129 162 -396 -456 -17 114 250 260 86 260 -122 273 210 -40 -338 -20 13 51
 205 664 -246 223 -234 64 -188 -53 377 4 135 141 -98 -13 -223 -77 384
 223 -190 144 -> Tak
-137 192 -108 572 -356 174 -294 81 139 65 -48 42 -297 -284 185 -611 -482
 378 -176 -327 -171 -291 391 18 547 -61 5 -610 -220 -201 253 -179 -188
 233 -248 -44 632 122 -> gela
-180 -138 -129 -308 -41 21 -50 116 88 85 -202 77 32 83 118 134 77 -96 75
 123 -128 -37 -20 -285 -61 -186 -146 208 162 158 -237 4 -39 -241 -5 8
 -312 -29 -> Tak
120 -448 270 105 85 247 213 -177 -32 -185 29 -213 320 329 332 170 442
 134 174 413 91 -137 59 132 -372 123 -121 28 -38 3 -396 236 -431 -262
 371 173 17 -84 -> pok
157 383 124 551 -57 -32 272 -32 -97 162 -271 130 148 -29 -29 38 -39 344
 40 -158 -469 -456 123 284 31 91 -303 -159 -318 -12 26 -239 -686 493 17
 645 441 465 -> Tak
204 -89 -393 -599 391 242 -134 -92 177 355 137 85 29 -255 -58 -450 -404
 317 257 57 22 3 123 -82 24 23 139 -112 483 -202 -189 34 125 -139 60
 -169 299 166 -> Fedab
222 90 -294 -437 1 217 139 179 154 246 -168 175 223 16 -243 -60 45 113
 236 518 -220 191 -313 77 -108 44 342 -119 250 117 -124 41 -211 -9 455
 197 -217 153 -> Lupor
148 140 -377 -437 -94 56 126 177 202 212 -115 232 108 -96 -343 -49 -127
 83 92 617 -231 267 -221 45 -144 51 375 -48 81 180 28 41 -98 -58 278 252
 -278 77 -> Fedab
134 97 123 -240 -21 -175 241 -74 347 377 182 261 87 233 -322 -214 -410
 193 29 258 -118 188 71 110 -102 -295 332 -161 377 -80 267 33 -67 10 -37
 52 644 57 -> bil
3 350 47 85 152 -370 -309 -13 431 -416 -315 -91 561 -73 -281 -279 71 428
 -127 -216 -69 62 -208 415 -122 -10 195 -307 -354 65 192 295 -181 332 86
 262 224 -85 -> dopi
89 2 105 235 -115 113 -184 -177 -99 96 150 -360 -288 -139 269 -233 -111
 52 -87 -39 175 -27 -145 -84 222 247 -56 -363 -227 176 -219 -253 -2 104
 159 75 60 104 -> gela
-184 -137 -240 -293 -75 76 -154 51 81 78 -201 55 49 56 115 129 -12 -97
 61 114 -176 -79 -30 -286 -24 -241 -170 176 125 231 -239 4 -46 -154 110
 56 -260 11 -> Nofuv
85 189 -259 -358 -16 84 164 286 98 253 -49 301 190 -174 -273 21 -28 67
 168 665 -235 135 -105 21 -153 -141 226 -20 229 209 -164 43 -185 -113
 304 298 -290 188 -> dopi
148 36 94 113 -159 130 -104 -197 -89 109 1 -233 -231 -195 111 -220 -101
 16 19 62 89 49 -206 -142 170 155 -20 -342 -187 214 -166 -326 -48 147 84
 53 83 116 -> tofa
-76 -51 -17 214 -219 -125 -225 302 -31 -17 424 151 135 -62 314 -392 157
 295 -44 -27 187 -46 104 53 137 -75 130 -362 -3 -191 -226 195 -351 -98
 -44 140 -23 107 -> Fedab
110 136 -399 -424 10 185 136 149 115 223 -114 246 196 -45 -310 -59 -70
 136 184 568 -223 196 -304 -58 -91 -136 362 -68 182 109 -54 59 -167 80
 365 261 -185 207 -> duk
-184 -110 -54 -231 37 -14 -47 64 199 60 -61 82 15 159 68 69 51 -149 2
 158 -101 -49 -30 -257 -43 -297 -116 223 242 147 -174 66 -10 -233 23 15
 -273 -60 -> Tak
-469 382 576 -82 140 -314 -146 -73 -214 -176 171 223 373 -198 -92 63 232
 126 19 -40 642 358 252 321 -431 -44 -338 -125 -156 -17 -7 380 -312 -588
 14 -308 254 -240 -> Lupor
68 -20 -292 -349 1 52 56 115 173 163 108 48 146 -60 -215 -71 -23 168 119
 516 -68 167 -222 126 -147 -21 269 -63 135 110 -140 58 -84 -88 451 228
 -151 136 -> Nofuv
-204 6 49 -333 11 31 -6 77 151 118 -141 147 73 93 16 107 42 -189 16 110
 -61 21 -59 -313 -59 -313 -165 248 206 215 -147 92 23 -162 11 34 -246
 -35 -> Lupor
328 200 208 6 292 517 -29 -420 164 89 -221 -91 358 485 -168 -37 414 356
 178 -322 54 25 -483 72 39 -255 -37 126 -485 22 177 314 -357 433 502 77
 -52 104 -> Nofuv
100 42 103 79 -168 172 -197 -231 -121 132 46 -220 -315 -182 159 -126
 -102 64 51 36 140 100 -166 -138 197 324 -56 -302 -131 227 -275 -331 -14
 51 132 15 67 140 -> Tak
-5 171 172 -22 82 212 356 76 -148 87 504 304 97 192 25 -68 -325 193 33
 296 276 -92 29 -264 -300 -269 -275 189 97 -38 -29 66 -592 -105 363 136
 40 113 -> duk
-146 400 151 56 -40 -96 100 -1 35 -214 -124 483 270 -75 -93 94 -191 -107
 -146 293 -80 123 309 214 -171 -135 170 -194 -24 -64 378 431 -349 -91
 -159 124 414 -347 -> tofa
-170 -186 -88 -337 -67 -1 -65 118 90 199 -161 87 29 66 23 59 -55 -104 46
 164 -162 -45 -94 -353 0 -266 -150 190 142 193 -197 20 -70 -199 133 119
 -240 55 -> gela
-188 -64 -87 -284 4 -9 -173 12 78 70 -107 66 35 5 63 198 -67 -85 24 178
 -116 -66 61 -278 -58 -172 -203 205 223 199 -243 36 5 -271 4 22 -216 -21 -> gela
69 29 198 199 -237 22 -218 -101 -72 141 171 -327 -302 -164 218 -159 -145
 53 -66 90 108 -25 -27 -106 199 270 -62 -297 -164 170 -215 -320 4 16 55
 44 57 101 -> gela
-193 -72 -156 -244 -129 -57 -90 128 104 106 -156 71 33 7 84 157 -16 -101
 -20 147 -189 -78 5 -255 -10 -297 -156 167 180 211 -154 17 5 -180 -67 87
 -286 25 -> Nofuv
65 33 27 35 -140 133 -249 -180 -43 132 -10 -260 -264 -235 111 -131 -138
 53 -36 51 95 72 -128 -117 118 153 -17 -350 -144 290 -212 -265 24 -32 24
 -14 15 81 -> duk
290 -354 -167 -290 -24 448 -75 -121 -352 202 -458 110 378 -169 -302 133
 -34 96 249 303 76 -13 2 -294 -406 -245 -55 -22 353 -79 -347 189 -337
 -356 -27 73 -130 251 -> Lupor
-261 -119 -500 -337 271 -288 -1 73 219 115 585 167 -176 42 -34 -222 -450
 300 -54 643 115 113 331 69 -271 -288 328 -46 136 -262 -89 -183 49 -398
 -383 -266 428 -126 -> Nofuv
172 206 -330 -442 -20 63 60 264 168 269 -5 270 114 -79 -253 -58 -51 22
 113 579 -218 234 -176 174 -160 82 388 -108 98 192 -54 32 -168 -39 315
 251 -223 61 -> bil
-81 370 -344 141 -26 -24 -84 -123 29 -205 69 -94 171 -153 123 168 22 540
 -183 -42 196 -102 82 133 -158 -442 -301 68 -55 -34 -81 162 -108 -129
 -266 264 -67 -3 -> Fedab
-177 -113 -101 -388 -25 89 -222 104 75 205 -210 114 -24 72 51 117 -30
 -72 101 89 -131 -27 -22 -321 10 -209 -231 287 231 127 -283 9 14 -227 66
 21 -296 77 -> dopi
-187 -2 -103 -331 -13 54 -90 77 154 62 -146 150 65 -27 55 81 -80 -36 23
 178 -77 3 19 -290 -60 -227 -158 143 281 195 -181 81 20 -217 -58 -39
 -303 -5 -> Lupor
80 100 -286 -407 -93 79 35 211 39 213 -113 294 109 -55 -244 -14 -67 6
 159 438 -137 244 -248 28 -168 60 321 -86 164 170 -160 16 -186 -47 293
 201 -165 139 -> pok
147 -3 55 190 -217 139 -151 -238 -152 13 -28 -320 -168 -87 252 -111 -30
 70 -12 -118 103 -11 -248 -120 211 260 -15 -312 -267 199 -299 -336 -85
 149 111 0 28 117 -> pok
270 91 157 238 -147 70 -500 -192 99 236 20 137 -254 226 -40 -540 -380
 -44 -111 -212 66 43 80 244 251 733 89 -431 -249 -167 10 -117 -215 345
 333 202 587 19 -> Tak
-85 509 -249 102 -313 145 196 -109 216 -213 -245 109 213 107 -338 46 69
 22 -187 69 -201 121 -58 -80 -12 -347 223 25 -139 199 286 -127 -65 31
 -363 -219 166 -113 -> Lupor
-132 -434 545 -168 -11 221 -223 160 -95 122 -379 -11 -15 -128 31 -443
 241 95 554 -57 208 265 104 -50 -63 202 -148 -136 122 -415 -260 -239 -40
 -191 110 -287 9 95 -> Fedab
204 167 -506 -397 64 98 140 227 196 250 -14 184 94 -112 -281 -67 -72 71
 96 638 -209 169 -265 99 -134 -117 391 -111 196 193 -62 42 -126 -62 355
 329 -302 85 -> bil
-246 -174 4 -300 -63 9 -163 94 44 172 -177 106 -65 126 145 144 -16 -241
 41 77 -76 -34 -4 -264 -47 -210 -215 205 173 206 -292 -11 -1 -237 63 -15
 -210 -24 -> pok
29 508 -298 -53 -218 347 113 -183 183 -112 -307 168 188 -4 -479 121 18
 -20 -132 61 -175 149 -55 -234 17 -434 259 1 -72 173 411 -64 -5 -18 -425
 -215 127 -174 -> Nofuv
28 472 -359 102 -219 322 105 -110 140 -161 -178 51 199 -64 -327 -28 72
 19 -148 49 -215 74 5 -114 24 -253 223 -70 -32 157 249 -140 10 34 -378
 -166 58 -34 -> gela
4 468 -242 92 -188 221 165 -55 96 -185 -86 168 147 27 -329 82 60 -37
 -170 146 -166 103 137 -43 -84 -220 203 54 -109 107 300 -182 -21 -53
 -534 -302 114 -142 -> bil
-185 -54 -184 -258 -80 -11 -81 180 96 94 -153 68 -11 84 99 181 19 -85 49
 251 -183 -74 -7 -283 -56 -230 -153 241 199 195 -211 -21 -28 -219 1 56
 -379 12 -> pok
-186 -129 311 -265 -106 678 -394 -11 -359 322 -157 273 -377 -33 24 -211
 71 -319 553 -87 204 201 103 -139 234 610 -127 -53 321 -236 -261 -154
 -51 -120 524 -563 321 160 -> Tak
70 35 91 234 -183 79 -188 -213 -40 149 152 -244 -370 -202 178 -194 -222
 77 -64 -10 89 -66 -54 -124 286 88 -65 -309 -231 178 -144 -321 -10 93 46
 39 140 101 -> Fedab
121 -33 95 160 -177 159 -138 -173 -79 53 41 -288 -259 -202 132 -148 -96
 62 -6 107 102 -3 -156 -161 206 246 -85 -253 -98 205 -228 -293 48 71 134
 9 -77 160 -> duk
99 23 -64 68 -191 93 -119 -140 -51 97 10 -287 -264 -256 147 -209 -199
 108 4 65 93 19 -130 -199 222 190 -15 -242 -220 179 -185 -309 58 65 124
 46 -48 89 -> pok
-184 -162 -208 -232 -79 -98 -145 69 127 35 -225 32 37 -11 43 23 -51 -24
 -23 53 -136 -8 -103 -241 -14 -261 -105 153 46 165 -196 3 9 -166 -42 61
 -357 40 -> Nofuv
-144 -24 -144 -375 -37 -33 -109 102 136 164 -236 125 20 143 65 189 -42
 -171 33 290 -210 -7 -8 -151 -123 -207 -133 205 190 242 -241 -15 -73
 -269 94 46 -243 -79 -> duk
267 63 -328 -327 89 186 47 170 108 196 -15 175 165 -71 -257 -82 7 -3 168
 441 -141 134 -209 67 -194 73 317 -62 171 117 -135 85 -141 50 389 296
 -374 129 -> Lupor
19 494 -102 -106 -244 339 36 -68 86 -11 -249 61 229 46 -377 105 273 -114
 -19 -72 -130 163 -86 -157 26 -333 163 59 67 198 234 -119 83 -29 -335
 -370 60 -64 -> gela
43 -414 -14 -387 135 146 150 178 84 451 162 300 -71 -142 -153 -344 -287
 219 351 89 70 -80 201 -111 -78 -169 277 -35 566 -377 -141 179 -41 -248
 -4 -232 371 239 -> gela
11 -20 -70 149 -254 30 -211 -201 -92 126 159 -259 -404 -244 200 -177
 -243 82 -107 80 103 5 -39 -122 214 140 -94 -336 -259 239 -203 -408 61
 47 -51 -7 131 100 -> duk
43 -12 148 114 -202 -10 -138 -96 -93 30 132 -291 -258 -240 160 -132 -99
 119 -13 80 143 69 -151 -83 146 349 -66 -234 -268 208 -225 -316 17 37
 130 38 -59 109 -> gela
-108 375 -184 91 -221 126 151 -85 175 -170 -24 16 173 70 -243 7 101 65
 -198 62 -158 154 46 26 -56 -311 185 5 -38 109 283 -77 6 -63 -398 -146
 247 -63 -> Tak
-134 -12 -142 -256 -111 31 -227 24 143 110 -238 113 -23 133 85 36 -102
 -111 10 39 -133 -26 4 -246 -16 -97 -153 205 184 157 -271 4 -7 -146 25
 33 -228 9 -> dopi
464 37 -759 -536 691 81 -10 57 348 190 220 90 308 24 -377 -502 -322 413
 199 796 -165 162 8 -52 -260 -269 472 -72 402 -232 37 23 10 -24 28 181
 -76 67 -> bil
-118 343 -264 26 -176 112 86 -126 113 -90 -106 -15 86 -29 -342 96 117
 -11 -128 151 -104 121 -14 -17 -125 -309 198 -58 -119 248 180 -183 32
 -131 -376 -307 141 -64 -> tofa
-156 -145 -305 -290 223 103 250 42 -33 292 326 268 -16 204 -287 -203
 -196 146 232 252 -92 119 -59 -276 -32 -710 254 166 201 -255 335 50 24
 259 -4 -113 343 283 -> duk
-25 491 -430 -120 -185 273 29 -167 189 -131 -180 113 97 -11 -355 5 -52
 27 -134 134 -137 150 23 -88 -77 -160 207 20 -32 176 236 -165 40 -58
 -414 -327 183 -121 -> bil
202 186 -266 -372 -109 54 184 278 181 270 -55 204 186 -71 -300 -52 37 64
 149 444 -248 160 -270 85 -43 -94 341 -93 239 108 18 19 -154 -2 321 303
 -207 120 -> pok
65 -5 236 182 -219 88 -119 -162 -147 98 216 -261 -303 -116 251 -137 -177
 52 -34 -13 105 29 -81 -102 184 355 -39 -289 -220 168 -178 -327 -47 136
 119 35 157 145 -> duk
96 512 -287 104 -221 101 21 -302 169 -234 85 51 84 7 -239 59 -14 48 -310
 77 5 149 55 65 -66 -177 183 -63 -125 184 227 -55 -23 -125 -503 -192 266
 -255 -> Lupor
118 176 -193 -317 -11 90 105 207 203 233 -42 153 134 -8 -300 -37 -26 132
 195 492 -192 140 -256 10 -85 -31 316 -39 177 117 -11 38 -176 27 431 263
 -221 164 -> Nofuv
-206 8 -172 -344 -75 68 -183 53 105 68 -339 121 82 141 77 139 -38 -122
 50 176 -138 10 -56 -238 -87 -209 -132 215 152 168 -223 74 -71 -142 92 8
 -262 -45 -> Lupor
-213 6 245 -304 -4 -167 -459 295 84 145 -118 121 -5 367 50 -213 177 -146
 7 -231 124 362 39 438 -151 535 376 -242 -382 -146 56 112 -63 -20 78
 -263 425 -273 -> duk
109 -70 87 181 -159 84 -197 -185 -53 47 -9 -296 -245 -115 203 -263 -124
 34 -16 -3 99 68 -118 -97 185 299 -31 -280 -254 140 -230 -328 25 103 137
 16 -82 82 -> Tak
-93 502 -159 60 -247 137 64 -126 213 -172 -92 40 94 21 -252 74 118 -18
 -275 10 2 133 39 -43 -50 -275 151 25 -97 181 265 15 72 -120 -475 -176
 167 -214 -> Tak
-244 -60 -102 -399 -140 54 -204 16 150 186 -246 161 -33 104 41 83 -96
 -178 15 104 -130 56 36 -290 -41 -154 -189 190 183 199 -190 24 23 -247
 19 -1 -200 -46 -> dopi
103 287 -316 -357 -32 100 191 236 168 212 -131 321 200 -52 -357 -65 -18
 -36 61 523 -151 183 -241 122 -177 -100 343 -91 26 174 42 71 -188 37 312
 202 -249 36 -> pok
